Below are the code and all the weights of a small trained network. Each question names an input and a target symbol and asks about switching units off, where a switched-off unit gives its printed mean instead of its output.

import numpy as np


def w(rows, s, z=0):
    codes = np.array(rows[::2]) - 128.0
    scale = np.full(codes.shape[1], s)
    scale[-1] = z or s
    return codes * scale


def f(y):
    return np.maximum(y, 0)


def softmax(a):
    e = np.exp(a - a.max(-1, keepdims=True))
    return e / e.sum(-1, keepdims=True)


def log_softmax(a):
    a = a - a.max(-1, keepdims=True)
    return a - np.log(np.exp(a).sum(-1, keepdims=True))


def net(x, mask):
    ids = ['Ψαγεζηθλμπστφ'.index(c) for c in x.split()]
    T = len(ids)
    res = E[ids] + P[:T]
    u = 0
    for l in range(2):
        r = res
        for j in range(2):
            rows = slice(4 * j, 4 * j + 4)
            q, k, v = (r @ M[l][rows].T for M in (Q, K, V))
            z = softmax(np.where(np.tri(T) > 0, q @ k.T / 4**0.5, -1e9)) @ v
            o = O[l][rows]
            res = res + np.where(mask[u + j], z, o[:, -1]) @ o[:, :-1]
        u += 2
        y = f(res @ A[l][:, :-1].T + A[l][:, -1])
        res = res + np.where(mask[u : u + 24], y, B[l][:, -1]) @ B[l][:, :-1]
        u += 24
    return log_softmax(res[-1] @ U[:, :-1].T + U[:, -1])


Q, K, V, O, A, B = {}, {}, {}, {}, {}, {}
E = w([
[152,65,169],'Ψ',
[81,121,110],'α',
[56,83,138],'γ',
[152,253,46],'ε',
[115,194,180],'ζ',
[112,106,108],'η',
[120,218,157],'θ',
[123,87,195],'λ',
[48,136,207],'μ',
[128,234,124],'π',
[140,96,146],'σ',
[128,75,178],'τ',
[95,68,75],'φ',
],0.019)
P = w([
[83,117,2],'0',
[86,137,14],'1',
[84,141,18],'2',
[89,154,25],'3',
[97,160,35],'4',
[106,166,45],'5',
[115,175,51],'6',
[117,181,62],'7',
[127,191,68],'8',
[140,190,82],'9',
[146,194,83],'10',
[144,182,79],'11',
],0.0047)
Q[0] = w([
[196,99,3],'0.h1',
[27,78,47],'0.h1',
[86,166,79],'0.h1',
[119,143,61],'0.h1',
[185,128,90],'0.h2',
[191,119,185],'0.h2',
[48,139,117],'0.h2',
[25,76,148],'0.h2',
],0.012)
K[0] = w([
[146,118,72],'0.h1',
[207,202,123],'0.h1',
[172,194,196],'0.h1',
[101,195,94],'0.h1',
[152,127,90],'0.h2',
[132,66,132],'0.h2',
[95,245,166],'0.h2',
[121,151,172],'0.h2',
],0.012)
V[0] = w([
[154,210,118],'0.h1',
[169,55,149],'0.h1',
[185,162,142],'0.h1',
[130,47,18],'0.h1',
[209,125,136],'0.h2',
[184,39,188],'0.h2',
[118,158,89],'0.h2',
[136,114,2],'0.h2',
],0.0078)
O[0] = w([
[254,82,164,184],'0.h1',
[63,138,111,32],'0.h1',
[187,114,173,112],'0.h1',
[170,55,140,127],'0.h1',
[139,109,144,65],'0.h2',
[129,137,96,2],'0.h2',
[166,154,156,172],'0.h2',
[120,179,130,167],'0.h2',
],0.0059,0.0053)
A[0] = w([
[174,189,42,180],'0.n1',
[177,157,187,117],'0.n2',
[144,79,81,199],'0.n3',
[98,224,79,108],'0.n4',
[43,86,123,11],'0.n5',
[109,226,69,137],'0.n6',
[159,39,63,64],'0.n7',
[144,154,100,105],'0.n8',
[35,160,168,71],'0.n9',
[183,210,77,55],'0.n10',
[136,66,164,121],'0.n11',
[123,158,104,108],'0.n12',
[179,59,90,109],'0.n13',
[154,167,42,174],'0.n14',
[81,141,88,87],'0.n15',
[189,179,102,118],'0.n16',
[77,64,201,90],'0.n17',
[179,177,64,169],'0.n18',
[51,47,112,153],'0.n19',
[3,245,160,253],'0.n20',
[63,120,57,125],'0.n21',
[164,194,140,69],'0.n22',
[232,178,159,130],'0.n23',
[158,148,36,73],'0.n24',
],0.011,0.0047)
B[0] = w([
[119,59,167,206],'0.n1',
[94,139,135,166],'0.n2',
[153,120,218,185],'0.n3',
[136,76,145,190],'0.n4',
[158,136,167,158],'0.n5',
[153,2,108,199],'0.n6',
[190,182,165,166],'0.n7',
[130,101,79,146],'0.n8',
[106,172,158,167],'0.n9',
[121,120,95,187],'0.n10',
[142,82,154,156],'0.n11',
[143,90,138,145],'0.n12',
[136,146,149,164],'0.n13',
[84,42,131,190],'0.n14',
[78,110,73,148],'0.n15',
[92,75,149,183],'0.n16',
[106,82,154,167],'0.n17',
[107,87,166,193],'0.n18',
[92,155,91,207],'0.n19',
[179,123,212,255],'0.n20',
[119,121,136,172],'0.n21',
[150,98,109,173],'0.n22',
[101,123,167,205],'0.n23',
[137,97,53,159],'0.n24',
],0.0082,0.0091)
Q[1] = w([
[103,115,126],'1.h1',
[72,247,66],'1.h1',
[143,47,187],'1.h1',
[75,96,119],'1.h1',
[123,218,94],'1.h2',
[85,83,133],'1.h2',
[115,182,116],'1.h2',
[109,168,200],'1.h2',
],0.012)
K[1] = w([
[118,184,162],'1.h1',
[60,124,94],'1.h1',
[205,148,249],'1.h1',
[111,110,161],'1.h1',
[99,174,148],'1.h2',
[131,93,150],'1.h2',
[56,137,119],'1.h2',
[161,62,189],'1.h2',
],0.013)
V[1] = w([
[201,193,198],'1.h1',
[104,1,61],'1.h1',
[181,51,248],'1.h1',
[180,173,148],'1.h1',
[10,197,59],'1.h2',
[111,99,57],'1.h2',
[42,112,79],'1.h2',
[105,120,77],'1.h2',
],0.0069)
O[1] = w([
[103,255,144,159],'1.h1',
[134,28,155,125],'1.h1',
[188,137,196,251],'1.h1',
[130,207,84,128],'1.h1',
[127,210,215,20],'1.h2',
[26,123,125,142],'1.h2',
[80,80,152,137],'1.h2',
[96,135,117,122],'1.h2',
],0.0064,0.026)
A[1] = w([
[247,152,127,77],'1.n1',
[21,156,88,255],'1.n2',
[126,34,157,38],'1.n3',
[103,104,229,156],'1.n4',
[136,205,155,71],'1.n5',
[99,108,197,126],'1.n6',
[50,193,117,43],'1.n7',
[107,198,118,153],'1.n8',
[77,186,143,21],'1.n9',
[129,188,132,56],'1.n10',
[169,107,171,138],'1.n11',
[8,107,139,124],'1.n12',
[137,173,222,221],'1.n13',
[49,120,178,154],'1.n14',
[126,192,201,165],'1.n15',
[107,73,34,234],'1.n16',
[184,142,23,133],'1.n17',
[107,81,32,22],'1.n18',
[163,145,174,195],'1.n19',
[168,217,77,160],'1.n20',
[189,128,146,128],'1.n21',
[156,163,103,235],'1.n22',
[154,228,192,43],'1.n23',
[61,80,166,125],'1.n24',
],0.013,0.0067)
B[1] = w([
[105,113,82,165],'1.n1',
[51,190,176,137],'1.n2',
[116,163,113,253],'1.n3',
[137,103,88,226],'1.n4',
[109,95,55,140],'1.n5',
[128,162,83,192],'1.n6',
[255,97,152,130],'1.n7',
[56,128,128,133],'1.n8',
[205,65,127,132],'1.n9',
[69,99,120,132],'1.n10',
[101,138,133,200],'1.n11',
[149,76,70,162],'1.n12',
[178,162,122,184],'1.n13',
[127,159,104,164],'1.n14',
[133,168,173,159],'1.n15',
[59,153,207,182],'1.n16',
[26,137,152,131],'1.n17',
[207,146,143,153],'1.n18',
[147,105,151,174],'1.n19',
[120,221,101,132],'1.n20',
[66,132,159,167],'1.n21',
[174,138,201,137],'1.n22',
[83,86,110,152],'1.n23',
[146,173,128,199],'1.n24',
],0.0099,0.029)
U = w([
[94,97,13,3],'Ψ',
[118,134,112,193],'α',
[171,174,76,73],'γ',
[114,239,184,120],'ε',
[141,125,111,192],'ζ',
[181,120,250,167],'η',
[96,180,51,25],'θ',
[169,116,16,85],'λ',
[92,135,88,134],'μ',
[69,59,196,132],'π',
[34,179,108,4],'σ',
[99,123,129,219],'τ',
[212,16,85,203],'φ',
],0.012,0.0044)

Each question gives the input, a string of symbols that net reads in full, and the target symbol t.
The units are the heads (4 rows each of Q, K, V and O) and the neurons (one row each of A and B). Each row of codes is followed by its name. A weight is (code - 128) times the scale printed after its matrix; where a second scale follows, it is the last column's (O, A, B and U).
mask holds one flag per unit, layer by layer, with each layer's heads first. A switched-off unit (its flag False) gives its mean, the last column of its rows in O or B, instead of its output. The means were averaged over made-up inputs and are rounded, as every weight is.
A unit's drop is (log p(t) with every unit on - log p(t) with that unit switched off) / (log p(t) with every unit on - log p(t) with every unit switched off).
The circuit of an input: a set's keep is (log p(t) with only the set's units on - log p(t) with every unit switched off) / (log p(t) with every unit on - log p(t) with every unit switched off). Starting from the 12 units with the biggest drops (on a tie, the unit counted first), units are removed one at a time, each time the one whose removal leaves the highest keep (on an exact tie, the one counted first), for as long as the keep stays at least 0.8.
units of the circuit, in order: the units of the circuit, biggest drop first
most important unit: the unit with the biggest drop
k most important neurons of layer l: the k neurons of layer l with the biggest drops, biggest first
drop of u: that unit's drop, to one decimal
input θ α φ τ φ τ, target φ: most important unit => 1.n16
input φ φ α λ φ γ γ φ φ, target σ: units of the circuit, in order => (0.n20; 0.h1; 1.h2)
input θ φ η τ μ Ψ η λ τ ε θ, target λ: 2 most important neurons of layer 1 => (1.n3; 1.n4)
input θ η φ σ η π τ σ α μ λ, target ε: units of the circuit, in order => (1.h1; 0.n20; 0.n6)
input γ φ ε ζ α λ γ λ γ τ, target σ: 2 most important neurons of layer 0 => (0.n1; 0.n6)
input λ σ η η μ τ ζ φ α μ, target ε: units of the circuit, in order => (0.n20; 1.h1; 0.h1)
input φ τ α φ τ η ε ε λ μ τ, target ε: units of the circuit, in order => (1.h1; 0.n20; 0.h1)
input Ψ ε π φ, target φ: 2 most important neurons of layer 1 => (1.n16; 1.n24)
input μ Ψ α, target ε: units of the circuit, in order => (0.n20; 1.h1; 0.h1; 0.n9)
input γ μ τ σ, target ε: units of the circuit, in order => (0.n20; 0.h1; 1.h1; 1.h2)
input τ γ μ η, target ε: units of the circuit, in order => (0.n20; 1.h1; 0.h1; 1.h2)
input π γ τ τ τ Ψ Ψ, target π: 2 most important neurons of layer 1 => (1.n13; 1.n16)
input π ζ π ε φ λ τ, target σ: 2 most important neurons of layer 0 => (0.n20; 0.n6)
input Ψ π η θ α φ φ λ π ζ, target η: most important unit => 0.n6
input ζ η σ, target η: 2 most important neurons of layer 0 => (0.n7; 0.n3)
input α α ζ θ φ ζ γ, target η: 3 most important neurons of layer 0 => (0.n14; 0.n20; 0.n24)
input ζ π Ψ τ α ζ α, target η: 2 most important neurons of layer 1 => (1.n4; 1.n3)
input η Ψ α τ τ φ, target σ: 2 most important neurons of layer 1 => (1.n16; 1.n2)
input τ η η φ γ, target θ: 2 most important neurons of layer 1 => (1.n2; 1.n12)
input λ φ α λ θ π λ φ φ φ σ, target π: most important unit => 0.n20
input Ψ θ η α, target φ: 2 most important neurons of layer 0 => (0.n6; 0.n20)
input η ζ Ψ γ μ α Ψ, target ε: 3 most important neurons of layer 0 => (0.n20; 0.n14; 0.n6)
input τ λ μ φ η γ φ λ, target ε: 3 most important neurons of layer 1 => (1.n15; 1.n13; 1.n12)
input ζ η θ α, target φ: 2 most important neurons of layer 0 => (0.n6; 0.n7)
input λ φ θ λ, target φ: 2 most important neurons of layer 0 => (0.n20; 0.n6)
input α φ α, target Ψ: drop of 1.n1 => -0.1
input α τ μ θ π ζ, target η: units of the circuit, in order => (0.n20)
input φ μ φ, target ε: drop of 1.n2 => 0.3
input γ τ φ θ τ α φ μ, target ε: drop of 1.h1 => 0.2
